Below are the code and all the weights of a small trained network. Each question names an input and a class and asks about switching units off, where a switched-off unit gives its printed mean instead of its output.

import numpy as np


def w(rows, s, z=0):
    codes = np.array(rows[::2]) - 128.0
    scale = np.full(codes.shape[1], s)
    scale[-1] = z or s
    return codes * scale


def norm(h):
    return h / np.sqrt((h * h).mean(-1, keepdims=True) + 1e-5)


def f(y):
    return y / 2 * (1 + np.tanh(0.7978845608 * (y + 0.044715 * y**3)))


def log_softmax(a):
    a = a - a.max(-1, keepdims=True)
    return a - np.log(np.exp(a).sum(-1, keepdims=True))


def net(x, mask):
    res = np.array(x, float).reshape(1, 7) / 4 @ E
    u = 0
    for l in range(3):
        y = f(norm(res) @ A[l][:, :-1].T + A[l][:, -1])
        res = res + np.where(mask[u : u + 4], y, B[l][:, -1]) @ B[l][:, :-1]
        u += 4
    return log_softmax(norm(res)[-1] @ U[:, :-1].T + U[:, -1])


A, B = {}, {}
E = w([
[198,180,142,241,126,95],'x0',
[196,161,196,146,128,252],'x1',
[126,130,130,129,126,128],'x2',
[128,134,125,129,130,128],'x3',
[166,99,30,160,42,161],'x4',
[122,129,128,132,128,129],'x5',
[128,130,127,126,128,127],'x6',
],0.0047)
A[0] = w([
[185,126,123,98,169,197,86],'0.n0',
[155,146,183,200,150,118,83],'0.n1',
[155,124,215,147,195,247,6],'0.n2',
[181,118,209,136,103,254,43],'0.n3',
],0.0077,0.002)
B[0] = w([
[63,99,170,195,90,123,167],'0.n0',
[141,186,100,182,231,153,191],'0.n1',
[168,225,157,19,79,14,246],'0.n2',
[119,121,124,140,111,255,254],'0.n3',
],0.0066,0.0051)
A[1] = w([
[61,125,187,166,230,59,123],'1.n0',
[124,107,242,73,118,66,3],'1.n1',
[180,174,198,181,76,134,45],'1.n2',
[165,115,144,245,151,36,165],'1.n3',
],0.011,0.002)
B[1] = w([
[239,39,155,81,162,175,254],'1.n0',
[83,247,81,139,161,167,219],'1.n1',
[94,64,101,160,167,88,242],'1.n2',
[153,178,141,112,48,109,248],'1.n3',
],0.012,0.005)
A[2] = w([
[164,160,112,249,203,135,8],'2.n0',
[164,82,89,118,136,91,245],'2.n1',
[143,111,117,69,225,169,51],'2.n2',
[159,158,220,150,209,67,51],'2.n3',
],0.012,0.0012)
B[2] = w([
[130,115,144,178,188,124,247],'2.n0',
[108,138,102,122,182,126,200],'2.n1',
[145,132,120,249,134,132,253],'2.n2',
[57,82,176,22,67,76,233],'2.n3',
],0.014,0.0051)
U = w([
[151,104,123,223,199,161,254],'0',
[77,252,161,97,148,161,85],'1',
[54,84,41,75,145,96,109],'2',
[102,87,130,112,47,231,78],'3',
[229,105,174,77,125,112,119],'4',
[66,101,205,96,163,53,95],'5',
[159,176,90,162,30,73,92],'6',
],0.013,0.0025)

Each question gives the input, the list of numbers given to net, and the class t.
The units are the neurons (one row each of A and B). Each row of codes is followed by its name. A weight is (code - 128) times the scale printed after its matrix; where a second scale follows, it is the last column's (A, B and U).
mask holds one flag per neuron, layer by layer. A switched-off neuron (its flag False) gives its mean, the last column of its row in B, instead of its output. The means were averaged over made-up inputs and are rounded, as every weight is.
A unit's drop is (log p(t) with every unit on - log p(t) with that unit switched off) / (log p(t) with every unit on - log p(t) with every unit switched off).
The circuit of an input: a set's keep is (log p(t) with only the set's units on - log p(t) with every unit switched off) / (log p(t) with every unit on - log p(t) with every unit switched off). Starting from all 12 units, units are removed one at a time, each time the one whose removal leaves the highest keep (on an exact tie, the one counted first), for as long as the keep stays at least 0.8.
circuit, biggest first: the units of the circuit, biggest drop first
most important unit: the unit with the biggest drop
top k neurons: the k neurons with the biggest drops, biggest first
k most important neurons of layer l: the k neurons of layer l with the biggest drops, biggest first
input [-6,8,-1,1,-1,-8,-8], class 1: circuit, biggest first -> [0.n2 1.n1]
input [1,-4,-3,-7,-1,7,3], class 4: top 2 neurons -> [0.n3 0.n2]
input [-5,-5,-8,-8,-1,5,-5], class 0: top 2 neurons -> [0.n2 2.n2]
input [3,5,8,7,-8,-1,6], class 5: top 4 neurons -> [2.n3 0.n2 0.n1 1.n2]
input [2,-7,5,0,-5,7,-1], class 4: circuit, biggest first -> [1.n0]
input [2,-7,-8,8,1,-6,-3], class 6: top 4 neurons -> [1.n3 0.n1 2.n3 1.n2]
input [-2,3,2,-4,0,5,4], class 1: top 3 neurons -> [0.n2 1.n0 2.n3]
input [-5,0,-2,7,-1,-5,3], class 0: top 2 neurons -> [0.n2 1.n3]
input [-3,-8,6,6,-1,1,8], class 0: top 2 neurons -> [2.n2 0.n2]
input [7,1,2,4,0,-2,5], class 5: 2 most important neurons of layer 2 -> [2.n3 2.n2]
input [6,-6,-7,-1,-8,-4,8], class 4: 2 most important neurons of layer 1 -> [1.n0 1.n3]
input [0,5,4,3,1,-6,2], class 3: top 3 neurons -> [0.n3 1.n0 1.n1]
input [0,4,8,-3,1,5,-3], class 3: top 4 neurons -> [0.n3 1.n0 1.n1 2.n2]
input [-6,-2,8,7,-8,-8,3], class 0: most important unit -> 2.n2
input [0,2,-1,7,5,-4,-6], class 3: 2 most important neurons of layer 1 -> [1.n1 1.n0]
input [0,6,-2,7,0,6,-5], class 1: top 2 neurons -> [1.n0 0.n2]
input [2,6,6,-8,-3,-4,6], class 5: top 3 neurons -> [0.n2 1.n2 2.n3]
input [1,-7,-1,5,0,-6,-1], class 4: 3 most important neurons of layer 1 -> [1.n2 1.n3 1.n0]
input [0,1,-5,-7,3,-7,-7], class 3: 3 most important neurons of layer 2 -> [2.n2 2.n0 2.n1]
input [-3,5,-6,-7,-7,-1,6], class 1: top neuron -> [1.n1]
input [0,3,-2,4,4,7,5], class 3: top 2 neurons -> [0.n3 0.n1]
input [2,-5,7,-1,-3,-6,0], class 4: top 2 neurons -> [1.n0 1.n3]
input [-2,2,3,-3,-8,7,0], class 1: top 2 neurons -> [1.n1 0.n2]
input [-7,2,-3,-1,-6,-6,-6], class 1: 2 most important neurons of layer 0 -> [0.n1 0.n2]
input [5,-2,4,6,-3,8,4], class 4: 2 most important neurons of layer 1 -> [1.n3 1.n0]
input [-3,-4,7,2,0,-6,8], class 0: 2 most important neurons of layer 0 -> [0.n3 0.n2]
input [-7,1,-8,-2,-5,8,-2], class 1: most important unit -> 1.n1
input [8,2,-3,3,-2,-3,5], class 5: 2 most important neurons of layer 2 -> [2.n3 2.n0]
input [3,-6,6,-7,-5,2,4], class 4: 2 most important neurons of layer 1 -> [1.n0 1.n3]
input [-1,-2,-4,7,-7,1,8], class 0: 2 most important neurons of layer 1 -> [1.n0 1.n1]
